Here is a tiny trained network, its code and every weight. The questions are about switching its units off for an input and a target symbol, where a switched-off unit gives its printed mean instead of its output.

import numpy as np


def w(rows, s, z=0):
    codes = np.array(rows[::2]) - 128.0
    scale = np.full(codes.shape[1], s)
    scale[-1] = z or s
    return codes * scale


def f(y):
    return y / 2 * (1 + np.tanh(0.7978845608 * (y + 0.044715 * y**3)))


def softmax(a):
    e = np.exp(a - a.max(-1, keepdims=True))
    return e / e.sum(-1, keepdims=True)


def log_softmax(a):
    a = a - a.max(-1, keepdims=True)
    return a - np.log(np.exp(a).sum(-1, keepdims=True))


def net(x, mask):
    ids = ['αβγεζθλμξπστφψω'.index(c) for c in x.split()]
    T = len(ids)
    res = E[ids] + P[:T]
    u = 0
    for l in range(3):
        q, k, v = (res @ M[l].T for M in (Q, K, V))
        z = softmax(np.where(np.tri(T) > 0, q @ k.T / 3**0.5, -1e9)) @ v
        res = res + np.where(mask[u], z, O[l][:, -1]) @ O[l][:, :-1]
        u += 1
        y = f(res @ A[l][:, :-1].T + A[l][:, -1])
        res = res + np.where(mask[u : u + 4], y, B[l][:, -1]) @ B[l][:, :-1]
        u += 4
    return log_softmax(res[-1] @ U[:, :-1].T + U[:, -1])


Q, K, V, O, A, B = {}, {}, {}, {}, {}, {}
E = w([
[120,102,112],'α',
[148,156,64],'β',
[125,124,149],'γ',
[100,118,145],'ε',
[115,121,113],'ζ',
[166,144,142],'θ',
[111,142,147],'λ',
[141,189,166],'μ',
[239,136,32],'ξ',
[103,72,79],'π',
[164,132,89],'σ',
[122,151,167],'τ',
[197,155,99],'φ',
[217,251,138],'ψ',
[135,128,201],'ω',
],0.012)
P = w([
[78,131,253],'0',
[209,111,71],'1',
[204,90,98],'2',
[149,83,132],'3',
[159,68,193],'4',
[193,64,238],'5',
[221,43,228],'6',
[212,82,190],'7',
],0.0051)
Q[0] = w([
[1,158,114],'L0H0',
[131,66,91],'L0H0',
[46,198,149],'L0H0',
],0.0077)
K[0] = w([
[137,129,2],'L0H0',
[70,125,114],'L0H0',
[154,155,76],'L0H0',
],0.0087)
V[0] = w([
[46,75,231],'L0H0',
[132,213,155],'L0H0',
[172,255,39],'L0H0',
],0.0084)
O[0] = w([
[21,239,78,190],'L0H0',
[255,210,232,147],'L0H0',
[252,68,244,10],'L0H0',
],0.0059,0.0013)
A[0] = w([
[23,14,135,78],'L0N0',
[129,213,213,238],'L0N1',
[141,143,20,163],'L0N2',
[139,255,191,255],'L0N3',
],0.0073,0.0038)
B[0] = w([
[142,254,233,140],'L0N0',
[168,115,1,235],'L0N1',
[101,70,234,172],'L0N2',
[140,46,5,255],'L0N3',
],0.0081,0.0036)
Q[1] = w([
[73,185,61],'L1H0',
[163,223,169],'L1H0',
[186,255,206],'L1H0',
],0.0078)
K[1] = w([
[45,172,202],'L1H0',
[181,18,210],'L1H0',
[202,3,223],'L1H0',
],0.0066)
V[1] = w([
[90,213,239],'L1H0',
[69,255,124],'L1H0',
[21,243,96],'L1H0',
],0.0083)
O[1] = w([
[144,2,180,2],'L1H0',
[112,67,60,88],'L1H0',
[74,79,60,104],'L1H0',
],0.0095,0.0099)
A[1] = w([
[18,181,108,2],'L1N0',
[175,78,59,82],'L1N1',
[240,181,234,172],'L1N2',
[229,152,3,222],'L1N3',
],0.0059,0.0096)
B[1] = w([
[244,148,55,124],'L1N0',
[183,186,132,131],'L1N1',
[120,102,62,207],'L1N2',
[87,151,242,255],'L1N3',
],0.011,0.015)
Q[2] = w([
[211,93,33],'L2H0',
[1,152,233],'L2H0',
[82,193,226],'L2H0',
],0.0072)
K[2] = w([
[254,90,170],'L2H0',
[12,186,45],'L2H0',
[37,131,68],'L2H0',
],0.0074)
V[2] = w([
[159,244,167],'L2H0',
[119,69,223],'L2H0',
[205,159,65],'L2H0',
],0.011)
O[2] = w([
[77,91,255,255],'L2H0',
[140,237,124,40],'L2H0',
[215,11,196,100],'L2H0',
],0.0077,0.013)
A[2] = w([
[196,29,95,7],'L2N0',
[178,169,39,37],'L2N1',
[154,172,11,157],'L2N2',
[254,112,30,3],'L2N3',
],0.0077,0.0067)
B[2] = w([
[28,163,210,130],'L2N0',
[124,76,200,195],'L2N1',
[203,84,137,254],'L2N2',
[8,93,220,159],'L2N3',
],0.011,0.0088)
U = w([
[209,39,106,79],'α',
[99,157,158,6],'β',
[57,255,40,137],'γ',
[220,125,70,204],'ε',
[79,103,74,194],'ζ',
[122,179,136,136],'θ',
[55,127,105,99],'λ',
[96,193,143,93],'μ',
[166,117,164,112],'ξ',
[102,64,117,157],'π',
[101,111,138,115],'σ',
[96,118,128,160],'τ',
[190,133,154,169],'φ',
[187,191,167,138],'ψ',
[122,129,137,182],'ω',
],0.0087,0.011)

Each question gives the input, a string of symbols that net reads in full, and the target symbol t.
The units are the heads (3 rows each of Q, K, V and O) and the neurons (one row each of A and B). Each row of codes is followed by its name. A weight is (code - 128) times the scale printed after its matrix; where a second scale follows, it is the last column's (O, A, B and U).
mask holds one flag per unit, layer by layer, with each layer's heads first. A switched-off unit (its flag False) gives its mean, the last column of its rows in O or B, instead of its output. The means were averaged over made-up inputs and are rounded, as every weight is.
A unit's drop is (log p(t) with every unit on - log p(t) with that unit switched off) / (log p(t) with every unit on - log p(t) with every unit switched off).
The circuit of an input: a set's keep is (log p(t) with only the set's units on - log p(t) with every unit switched off) / (log p(t) with every unit on - log p(t) with every unit switched off). Starting from the 12 units with the biggest drops (on a tie, the unit counted first), units are removed one at a time, each time the one whose removal leaves the highest keep (on an exact tie, the one counted first), for as long as the keep stays at least 0.8.
circuit, biggest first: the units of the circuit, biggest drop first
most important unit: the unit with the biggest drop
k most important neurons: the k neurons with the biggest drops, biggest first
top k neurons in layer l: the k neurons of layer l with the biggest drops, biggest first
input π τ α ε π, target α: 4 most important neurons => (L2N2; L1N3; L2N1; L0N0)
input φ ξ ψ σ μ, target ψ: circuit, biggest first => (L0H0; L1H0)
input π γ ω ψ, target α: circuit, biggest first => (L0H0; L2H0; L0N3; L0N1)
input α ξ μ ζ, target ε: circuit, biggest first => (L0H0; L1H0; L2H0; L2N2)
input α ω ζ, target ε: top neuron in layer 0 => (L0N0)
input ω λ ξ ω β, target π: 2 most important neurons => (L1N0; L0N3)
input ζ ε π α, target γ: circuit, biggest first => (L2H0; L1H0; L2N2)
input ε α θ ζ, target ζ: circuit, biggest first => (L0H0; L1H0; L2H0)
input ε π λ, target ζ: top 3 neurons in layer 0 => (L0N3; L0N1; L0N0)
input α α σ π ζ θ, target ε: circuit, biggest first => (L1H0; L2H0; L0H0; L2N2)
input ω λ ζ π γ ξ, target π: top 3 neurons in layer 0 => (L0N3; L0N1; L0N2)
input π γ σ, target α: 2 most important neurons => (L2N2; L1N3)
input α φ ω α α π, target ε: 4 most important neurons => (L1N3; L2N2; L0N0; L2N3)
input α γ μ π ζ α τ, target ε: most important unit => L1H0
input α α β φ τ π λ, target ε: top 2 neurons in layer 1 => (L1N3; L1N2)
input ξ ψ γ, target φ: circuit, biggest first => (L0H0; L1N2; L1H0)
input ζ α θ ω ξ, target γ: 3 most important neurons => (L1N2; L2N2; L2N1)
input ω θ α, target π: 3 most important neurons => (L1N0; L0N3; L0N1)
input ψ σ ε α μ α β ξ, target ξ: 2 most important neurons => (L1N2; L0N3)
input ψ ψ λ σ θ, target ξ: top 2 neurons in layer 0 => (L0N3; L0N1)
input α ε β, target ε: 4 most important neurons => (L1N3; L2N2; L0N0; L1N2)
input ψ σ ζ, target ξ: 3 most important neurons => (L1N2; L0N3; L0N1)
input α ε τ μ φ β φ ε, target ε: most important neuron => (L1N3)
input α ψ μ π, target ε: 4 most important neurons => (L1N3; L2N2; L0N0; L1N2)
input ε ω ε, target ζ: 3 most important neurons => (L0N3; L1N0; L0N1)
input π λ φ ε λ, target α: 3 most important neurons => (L2N2; L1N3; L2N1)
input ξ ξ β λ ψ λ, target φ: most important unit => L0H0
input α μ ω ε, target ε: 4 most important neurons => (L1N3; L2N2; L0N0; L2N3)
input ζ ζ φ, target γ: 3 most important neurons => (L1N2; L2N2; L2N1)
